Below are the code and all the weights of a small trained network. Each question names an input and a target symbol and asks about switching units off, where a switched-off unit gives its printed mean instead of its output.

import numpy as np


def w(rows, s, z=0):
    codes = np.array(rows[::2]) - 128.0
    scale = np.full(codes.shape[1], s)
    scale[-1] = z or s
    return codes * scale


def f(y):
    return np.maximum(y, 0)


def softmax(a):
    e = np.exp(a - a.max(-1, keepdims=True))
    return e / e.sum(-1, keepdims=True)


def log_softmax(a):
    a = a - a.max(-1, keepdims=True)
    return a - np.log(np.exp(a).sum(-1, keepdims=True))


def net(x, mask):
    ids = ['αγδεζηθλμξπσφω'.index(c) for c in x.split()]
    T = len(ids)
    res = E[ids] + P[:T]
    u = 0
    for l in range(2):
        q, k, v = (res @ M[l].T for M in (Q, K, V))
        z = softmax(np.where(np.tri(T) > 0, q @ k.T / 2**0.5, -1e9)) @ v
        res = res + np.where(mask[u], z, O[l][:, -1]) @ O[l][:, :-1]
        u += 1
        y = f(res @ A[l][:, :-1].T + A[l][:, -1])
        res = res + np.where(mask[u : u + 8], y, B[l][:, -1]) @ B[l][:, :-1]
        u += 8
    return log_softmax(res[-1] @ U[:, :-1].T + U[:, -1])


Q, K, V, O, A, B = {}, {}, {}, {}, {}, {}
E = w([
[48,77,42,137],'α',
[99,156,97,43],'γ',
[134,244,94,43],'δ',
[172,25,173,131],'ε',
[197,161,54,165],'ζ',
[29,118,153,70],'η',
[207,86,107,250],'θ',
[129,83,135,13],'λ',
[64,164,131,178],'μ',
[25,66,124,189],'ξ',
[189,158,107,162],'π',
[110,147,119,222],'σ',
[22,129,247,186],'φ',
[85,231,80,149],'ω',
],0.013)
P = w([
[29,121,26,168],'0',
[36,144,99,157],'1',
[37,148,118,155],'2',
[2,94,5,188],'3',
[75,196,248,121],'4',
[45,137,141,161],'5',
[70,170,222,135],'6',
[71,160,212,141],'7',
],0.0041)
Q[0] = w([
[124,165,74,8],'L0H1',
[101,125,87,206],'L0H1',
],0.012)
K[0] = w([
[129,183,62,41],'L0H1',
[147,108,119,254],'L0H1',
],0.011)
V[0] = w([
[153,108,189,255],'L0H1',
[225,132,75,40],'L0H1',
],0.0062)
O[0] = w([
[201,141,239,254,138],'L0H1',
[178,58,23,181,1],'L0H1',
],0.0054,0.0029)
A[0] = w([
[61,139,103,91,182],'L0N1',
[5,74,129,160,253],'L0N2',
[83,103,106,72,106],'L0N3',
[63,128,115,159,191],'L0N4',
[137,125,105,139,75],'L0N5',
[185,146,115,132,132],'L0N6',
[110,254,134,58,164],'L0N7',
[127,132,179,98,121],'L0N8',
],0.0098,0.0044)
B[0] = w([
[146,194,125,79,211],'L0N1',
[156,158,255,106,254],'L0N2',
[104,110,149,48,175],'L0N3',
[175,178,171,126,202],'L0N4',
[66,44,180,95,129],'L0N5',
[120,57,124,179,143],'L0N6',
[102,159,64,134,217],'L0N7',
[79,79,143,132,147],'L0N8',
],0.0081,0.0095)
Q[1] = w([
[140,127,254,176],'L1H1',
[209,7,128,15],'L1H1',
],0.0052)
K[1] = w([
[141,92,207,152],'L1H1',
[177,2,89,39],'L1H1',
],0.008)
V[1] = w([
[207,78,2,99],'L1H1',
[225,241,133,123],'L1H1',
],0.004)
O[1] = w([
[5,149,89,118,1],'L1H1',
[135,185,106,167,187],'L1H1',
],0.013,0.0097)
A[1] = w([
[160,166,163,111,78],'L1N1',
[106,80,119,99,101],'L1N2',
[104,125,121,235,110],'L1N3',
[130,110,183,85,3],'L1N4',
[179,44,186,196,183],'L1N5',
[105,255,211,133,124],'L1N6',
[186,196,116,180,156],'L1N7',
[153,166,57,170,145],'L1N8',
],0.0096,0.0051)
B[1] = w([
[138,97,88,129,193],'L1N1',
[106,79,74,174,130],'L1N2',
[47,173,142,118,143],'L1N3',
[98,1,82,125,159],'L1N4',
[34,164,176,95,223],'L1N5',
[209,132,95,158,250],'L1N6',
[64,87,91,181,215],'L1N7',
[94,24,99,132,158],'L1N8',
],0.0094,0.022)
U = w([
[120,133,115,147,237],'α',
[124,221,152,79,197],'γ',
[102,142,61,117,126],'δ',
[87,144,179,73,159],'ε',
[81,11,65,170,117],'ζ',
[180,95,108,98,162],'η',
[50,152,139,136,69],'θ',
[99,55,105,71,147],'λ',
[164,176,113,160,31],'μ',
[131,63,150,156,108],'ξ',
[106,147,128,151,203],'π',
[109,206,141,148,102],'σ',
[116,122,112,126,84],'φ',
[146,90,51,175,3],'ω',
],0.012,0.0065)

Each question gives the input, a string of symbols that net reads in full, and the target symbol t.
The units are the heads (2 rows each of Q, K, V and O) and the neurons (one row each of A and B). Each row of codes is followed by its name. A weight is (code - 128) times the scale printed after its matrix; where a second scale follows, it is the last column's (O, A, B and U).
mask holds one flag per unit, layer by layer, with each layer's heads first. A switched-off unit (its flag False) gives its mean, the last column of its rows in O or B, instead of its output. The means were averaged over made-up inputs and are rounded, as every weight is.
A unit's drop is (log p(t) with every unit on - log p(t) with that unit switched off) / (log p(t) with every unit on - log p(t) with every unit switched off).
The circuit of an input: a set's keep is (log p(t) with only the set's units on - log p(t) with every unit switched off) / (log p(t) with every unit on - log p(t) with every unit switched off). Starting from the 12 units with the biggest drops (on a tie, the unit counted first), units are removed one at a time, each time the one whose removal leaves the highest keep (on an exact tie, the one counted first), for as long as the keep stays at least 0.8.
circuit, biggest first: the units of the circuit, biggest drop first
k most important neurons: the k neurons with the biggest drops, biggest first
top k neurons in layer l: the k neurons of layer l with the biggest drops, biggest first
drop of u: that unit's drop, to one decimal
input ω λ μ ε α π, target ζ: top 3 neurons in layer 1 : [L1N8; L1N7; L1N6]
input φ ω σ, target ξ: circuit, biggest first : [L1H1; L0H1]
input δ θ ω α ε ξ, target ξ: top 3 neurons in layer 0 : [L0N2; L0N7; L0N4]
input δ α δ λ, target λ: circuit, biggest first : [L0N3; L0H1; L1H1]
input π π ε α μ σ, target σ: top 2 neurons in layer 1 : [L1N5; L1N4]
input π ξ π π, target ζ: circuit, biggest first : [L0N2; L1N8]
input ε φ ξ π π η ω μ, target ξ: circuit, biggest first : [L1H1; L1N7; L0N2]
input ξ ω θ δ ε ζ, target ζ: top 2 neurons in layer 1 : [L1N8; L1N7]
input λ γ η ε π α γ, target γ: 2 most important neurons : [L1N7; L1N4]
input λ γ φ π φ δ ξ π, target ξ: circuit, biggest first : [L1H1; L0H1; L1N7]
input δ η σ λ π φ, target ξ: 3 most important neurons : [L1N4; L1N6; L0N2]
input μ α φ μ, target ξ: 4 most important neurons : [L1N7; L0N2; L1N4; L0N8]
input ξ ε π θ σ ω, target ω: top 4 neurons in layer 1 : [L1N5; L1N7; L1N6; L1N8]
input δ δ α, target η: 2 most important neurons : [L0N2; L1N5]
input α π φ α π λ π σ, target ξ: 2 most important neurons : [L1N7; L0N8]
input ε π δ ξ π ω α α, target η: top 2 neurons in layer 0 : [L0N2; L0N1]
input α ω μ δ ω σ, target σ: most important neuron : [L1N5]
input θ α ξ γ δ θ, target θ: 3 most important neurons : [L1N5; L1N6; L1N3]
input π λ μ, target μ: drop of L0H1 : 0.0
input ξ μ δ θ σ γ ω, target ω: drop of L0N6 : 0.0
input μ π ξ π φ η θ, target θ: drop of L0N2 : 0.1
input η ξ δ δ γ γ φ γ, target γ: drop of L0H1 : 0.5
input σ δ δ π γ λ ω λ, target λ: top 2 neurons in layer 0 : [L0N3; L0N4]
